Here is a tiny trained network, its code and every weight. The questions are about switching its units off for an input and a target symbol, where a switched-off unit gives its printed mean instead of its output.

import numpy as np


def w(rows, s, z=0):
    codes = np.array(rows[::2]) - 128.0
    scale = np.full(codes.shape[1], s)
    scale[-1] = z or s
    return codes * scale


def norm(h):
    return h / np.sqrt((h * h).mean(-1, keepdims=True) + 1e-5)


def f(y):
    return np.maximum(y, 0)


def softmax(a):
    e = np.exp(a - a.max(-1, keepdims=True))
    return e / e.sum(-1, keepdims=True)


def log_softmax(a):
    a = a - a.max(-1, keepdims=True)
    return a - np.log(np.exp(a).sum(-1, keepdims=True))


def net(x, mask):
    ids = ['δεζηλξπτφψ'.index(c) for c in x.split()]
    T = len(ids)
    res = E[ids] + P[:T]
    u = 0
    for l in range(2):
        q, k, v = (norm(res) @ M[l].T for M in (Q, K, V))
        z = softmax(np.where(np.tri(T) > 0, q @ k.T / 2**0.5, -1e9)) @ v
        res = res + np.where(mask[u], z, O[l][:, -1]) @ O[l][:, :-1]
        u += 1
        y = f(norm(res) @ A[l][:, :-1].T + A[l][:, -1])
        res = res + np.where(mask[u : u + 4], y, B[l][:, -1]) @ B[l][:, :-1]
        u += 4
    return log_softmax(norm(res)[-1] @ U[:, :-1].T + U[:, -1])


Q, K, V, O, A, B = {}, {}, {}, {}, {}, {}
E = w([
[160,140,189,77,84,203],'δ',
[216,164,102,69,175,191],'ε',
[194,180,164,97,52,123],'ζ',
[174,152,173,102,119,61],'η',
[188,251,104,91,112,193],'λ',
[40,166,227,124,183,135],'ξ',
[130,140,131,126,79,194],'π',
[88,91,73,146,159,64],'τ',
[49,127,190,158,168,137],'φ',
[71,122,150,94,126,42],'ψ',
],0.011)
P = w([
[68,68,126,128,219,103],'0',
[163,83,212,87,3,99],'1',
[60,97,181,99,55,148],'2',
[113,112,200,91,123,132],'3',
[184,137,227,87,173,183],'4',
[171,116,251,98,172,235],'5',
[194,112,247,101,165,164],'6',
],0.0057)
Q[0] = w([
[187,132,245,204,167,56],'L0H1',
[151,183,7,199,94,2],'L0H1',
],0.0038)
K[0] = w([
[158,58,104,103,212,233],'L0H1',
[1,251,139,164,4,160],'L0H1',
],0.0039)
V[0] = w([
[162,198,207,94,66,78],'L0H1',
[129,147,155,1,148,47],'L0H1',
],0.0078)
O[0] = w([
[159,23,121,194,137,147,204],'L0H1',
[134,92,11,40,128,130,254],'L0H1',
],0.011,0.0057)
A[0] = w([
[230,116,106,126,234,165,197],'L0N1',
[99,217,132,104,35,93,172],'L0N2',
[64,58,189,133,138,108,251],'L0N3',
[102,17,2,152,144,25,191],'L0N4',
],0.0058,0.0027)
B[0] = w([
[83,40,176,178,26,154,210],'L0N1',
[164,147,143,67,105,151,145],'L0N2',
[225,42,155,196,127,160,238],'L0N3',
[157,143,156,119,57,254,254],'L0N4',
],0.0078,0.0068)
Q[1] = w([
[140,254,90,187,223,88],'L1H1',
[113,174,205,175,71,168],'L1H1',
],0.0065)
K[1] = w([
[253,93,139,112,85,111],'L1H1',
[86,111,91,123,103,137],'L1H1',
],0.013)
V[1] = w([
[116,220,196,180,61,112],'L1H1',
[69,214,19,84,2,148],'L1H1',
],0.007)
O[1] = w([
[93,206,98,232,64,254,61],'L1H1',
[192,137,155,179,251,157,2],'L1H1',
],0.0085,0.0059)
A[1] = w([
[182,106,172,32,72,168,223],'L1N1',
[101,254,111,210,73,154,178],'L1N2',
[117,70,65,115,119,123,4],'L1N3',
[166,182,124,86,89,106,237],'L1N4',
],0.0084,0.0023)
B[1] = w([
[42,160,172,167,196,125,253],'L1N1',
[255,95,133,74,143,194,143],'L1N2',
[191,198,112,78,9,107,155],'L1N3',
[52,162,149,83,253,223,146],'L1N4',
],0.0089,0.013)
U = w([
[107,132,130,105,68,50,51],'δ',
[121,93,112,116,183,90,94],'ε',
[121,89,117,242,117,121,86],'ζ',
[201,52,55,104,65,130,92],'η',
[182,209,110,209,207,139,132],'λ',
[14,219,129,149,9,138,64],'ξ',
[254,225,144,225,44,169,107],'π',
[57,197,109,61,219,122,53],'τ',
[94,132,218,110,92,165,162],'φ',
[139,105,119,2,133,209,253],'ψ',
],0.0074,0.0039)

Each question gives the input, a string of symbols that net reads in full, and the target symbol t.
The units are the heads (2 rows each of Q, K, V and O) and the neurons (one row each of A and B). Each row of codes is followed by its name. A weight is (code - 128) times the scale printed after its matrix; where a second scale follows, it is the last column's (O, A, B and U).
mask holds one flag per unit, layer by layer, with each layer's heads first. A switched-off unit (its flag False) gives its mean, the last column of its rows in O or B, instead of its output. The means were averaged over made-up inputs and are rounded, as every weight is.
A unit's drop is (log p(t) with every unit on - log p(t) with that unit switched off) / (log p(t) with every unit on - log p(t) with every unit switched off).
The circuit of an input: a set's keep is (log p(t) with only the set's units on - log p(t) with every unit switched off) / (log p(t) with every unit on - log p(t) with every unit switched off). Starting from all 10 units, units are removed one at a time, each time the one whose removal leaves the highest keep (on an exact tie, the one counted first), for as long as the keep stays at least 0.8.
circuit, biggest first: the units of the circuit, biggest drop first
k most important neurons: the k neurons with the biggest drops, biggest first
top k neurons in layer l: the k neurons of layer l with the biggest drops, biggest first
drop of u: that unit's drop, to one decimal
input φ η τ φ π, target ξ: circuit, biggest first => (L0H1 L0N4 L1H1)
input π ε η, target π: circuit, biggest first => (L1H1 L0H1)
input φ λ η ξ, target ξ: circuit, biggest first => (L1H1 L0H1)
input τ φ τ π φ, target λ: circuit, biggest first => (L0H1 L1H1)
input φ ε η ζ, target ξ: circuit, biggest first => (L0H1 L1H1 L0N3)
input ε ψ τ φ, target τ: circuit, biggest first => (L0H1 L0N1 L0N4)
input π δ φ φ, target π: circuit, biggest first => (L0H1 L1H1 L1N2)
input φ τ η, target ξ: 3 most important neurons => (L0N4 L0N3 L1N1)
input φ φ ε φ, target ξ: 2 most important neurons => (L0N4 L0N1)
input τ η φ π, target λ: most important neuron => (L0N3)
input φ φ φ η, target ξ: 2 most important neurons => (L0N4 L0N3)
input π ζ η φ ψ φ λ, target π: 2 most important neurons => (L0N3 L0N1)
input φ φ ε, target ξ: top 2 neurons in layer 0 => (L0N4 L0N1)
input ε τ τ τ φ η, target τ: top 2 neurons in layer 0 => (L0N4 L0N3)
input π ψ φ, target π: most important neuron => (L0N3)
input φ φ π ε φ, target ξ: drop of L0N3 => 0.1
input φ η ε ε η τ ψ, target ξ: drop of L1H1 => 0.7
input π η η π δ λ, target π: drop of L1H1 => 1.5
